Here is a tiny trained network, its code and every weight. The questions are about switching its units off for an input and a class, where a switched-off unit gives its printed mean instead of its output.

import numpy as np


def w(rows, s, z=0):
    codes = np.array(rows[::2]) - 128.0
    scale = np.full(codes.shape[1], s)
    scale[-1] = z or s
    return codes * scale


def f(y):
    return np.maximum(y, 0)


def log_softmax(a):
    a = a - a.max(-1, keepdims=True)
    return a - np.log(np.exp(a).sum(-1, keepdims=True))


def net(x, mask):
    res = np.array(x, float).reshape(1, 3) / 4 @ E
    y = f(res @ A[0][:, :-1].T + A[0][:, -1])
    res = res + np.where(mask, y, B[0][:, -1]) @ B[0][:, :-1]
    return log_softmax(res[-1] @ U[:, :-1].T + U[:, -1])


A, B = {}, {}
E = w([
[133,198,123,20,67,148,185],'x0',
[173,191,108,165,255,125,216],'x1',
[173,61,55,144,67,191,172],'x2',
],0.011)
A[0] = w([
[114,94,98,159,150,113,105,186],'N0',
[176,51,72,160,87,191,188,120],'N1',
[168,161,111,86,172,123,207,169],'N2',
[167,94,119,231,151,101,59,102],'N3',
[151,181,63,178,217,93,135,109],'N4',
[100,158,109,12,113,137,170,117],'N5',
[97,107,143,57,97,137,79,154],'N6',
[156,132,147,131,189,143,188,104],'N7',
[131,165,130,186,146,141,181,93],'N8',
[79,145,206,144,166,104,86,129],'N9',
[99,81,172,101,89,140,83,87],'N10',
[125,66,119,222,146,101,100,101],'N11',
[104,191,237,151,149,55,139,112],'N12',
[164,151,121,176,207,129,207,89],'N13',
[110,62,128,217,153,92,107,102],'N14',
[138,72,78,123,124,212,156,94],'N15',
[38,133,186,100,139,124,89,118],'N16',
[172,160,128,145,165,137,169,97],'N17',
[128,179,151,59,102,167,167,100],'N18',
[135,134,151,86,162,57,106,133],'N19',
[69,158,171,86,134,107,148,116],'N20',
[173,148,111,105,168,110,168,89],'N21',
[182,155,57,44,78,112,178,118],'N22',
[90,77,114,86,75,113,99,172],'N23',
[80,94,133,88,110,160,103,92],'N24',
[161,196,122,40,94,132,147,102],'N25',
[126,186,130,161,164,142,188,144],'N26',
[128,80,122,101,115,125,47,84],'N27',
[149,84,69,145,93,153,157,86],'N28',
[55,98,90,132,53,105,42,116],'N29',
[136,78,101,149,106,142,180,105],'N30',
[86,121,160,95,78,168,93,109],'N31',
[134,39,43,171,131,210,142,153],'N32',
[81,66,168,109,117,154,67,103],'N33',
[172,129,129,144,118,125,112,254],'N34',
[174,106,119,166,89,194,153,95],'N35',
[128,188,160,97,157,92,46,78],'N36',
[66,190,167,157,118,59,120,103],'N37',
[113,170,181,109,149,95,85,83],'N38',
[157,69,72,99,108,199,179,118],'N39',
[115,117,149,116,95,69,107,115],'N40',
],0.011,0.017)
B[0] = w([
[101,197,169,123,142,184,54,197],'N0',
[108,107,134,90,199,80,167,203],'N1',
[152,134,87,150,135,187,116,214],'N2',
[73,223,138,221,55,81,61,191],'N3',
[168,93,74,152,79,158,159,196],'N4',
[52,209,136,224,81,116,50,191],'N5',
[160,133,57,144,132,166,122,197],'N6',
[136,67,73,163,97,160,156,170],'N7',
[163,82,97,184,67,128,196,156],'N8',
[128,134,143,68,192,90,155,192],'N9',
[185,73,82,187,95,142,182,166],'N10',
[31,225,145,234,43,52,55,186],'N11',
[141,104,131,86,189,81,160,195],'N12',
[178,82,99,182,67,152,191,193],'N13',
[45,194,141,214,64,93,55,186],'N14',
[87,93,168,96,163,55,225,167],'N15',
[137,101,107,94,157,117,187,178],'N16',
[163,105,90,174,87,144,178,162],'N17',
[68,184,144,215,66,104,90,173],'N18',
[96,122,122,60,189,102,155,171],'N19',
[113,142,117,98,189,67,153,165],'N20',
[164,108,118,171,60,124,161,154],'N21',
[77,190,167,199,143,93,93,193],'N22',
[165,151,91,129,132,180,155,209],'N23',
[137,108,60,175,107,149,179,150],'N24',
[42,182,161,254,84,72,23,182],'N25',
[166,108,79,131,104,181,148,191],'N26',
[168,74,91,187,57,105,214,159],'N27',
[123,84,103,94,170,14,209,160],'N28',
[190,112,86,177,126,172,197,202],'N29',
[126,106,147,95,162,94,165,157],'N30',
[169,120,67,182,77,191,187,171],'N31',
[124,132,115,88,204,99,133,215],'N32',
[137,100,86,176,101,166,169,174],'N33',
[139,206,131,39,216,244,30,254],'N34',
[106,61,144,61,186,21,203,160],'N35',
[109,74,149,105,157,10,223,164],'N36',
[130,112,135,91,188,67,214,171],'N37',
[99,81,131,121,155,52,202,159],'N38',
[110,120,114,75,191,66,174,187],'N39',
[188,124,75,132,125,124,173,156],'N40',
],0.0078,0.017)
U = w([
[60,190,115,188,92,99,87,118],'0',
[205,96,69,159,97,187,168,103],'1',
[113,111,112,74,180,57,167,99],'2',
[140,186,112,64,176,253,59,250],'3',
[115,99,148,136,106,140,129,113],'4',
[136,113,121,108,107,121,108,103],'5',
[136,122,146,116,100,144,125,106],'6',
[110,123,140,101,100,136,119,105],'7',
],0.016,0.011)

Each question gives the input, the list of numbers given to net, and the class t.
The units are the neurons (one row each of A and B). Each row of codes is followed by its name. A weight is (code - 128) times the scale printed after its matrix; where a second scale follows, it is the last column's (A, B and U).
mask holds one flag per neuron, in row order. A switched-off neuron (its flag False) gives its mean, the last column of its row in B, instead of its output. The means were averaged over made-up inputs and are rounded, as every weight is.
A unit's drop is (log p(t) with every unit on - log p(t) with that unit switched off) / (log p(t) with every unit on - log p(t) with every unit switched off).
most important unit: the unit with the biggest drop
k most important neurons: the k neurons with the biggest drops, biggest first
drop of u: that unit's drop, to one decimal
input [-3,-5,-5], class 1: most important unit => N29
input [-3,8,-8], class 1: 2 most important neurons => N4; N13
input [7,0,7], class 0: 2 most important neurons => N5; N25
input [6,6,5], class 0: 2 most important neurons => N22; N25
input [-7,-3,6], class 0: 3 most important neurons => N11; N3; N14
input [6,2,6], class 0: 4 most important neurons => N5; N25; N22; N18
input [5,5,3], class 0: 3 most important neurons => N22; N25; N5
input [6,-3,7], class 2: 2 most important neurons => N39; N1
input [8,-6,7], class 0: 2 most important neurons => N5; N25
input [8,7,6], class 0: 2 most important neurons => N22; N25
input [3,2,1], class 3: 3 most important neurons => N11; N3; N14
input [2,4,-5], class 2: 2 most important neurons => N12; N29
input [6,-7,0], class 1: 3 most important neurons => N29; N31; N11
input [0,-3,0], class 3: most important neuron => N13
input [-3,2,-3], class 3: drop of N5 => 0.1
input [-5,-6,-6], class 1: drop of N33 => 0.2
input [-2,4,-2], class 1: drop of N4 => 0.2
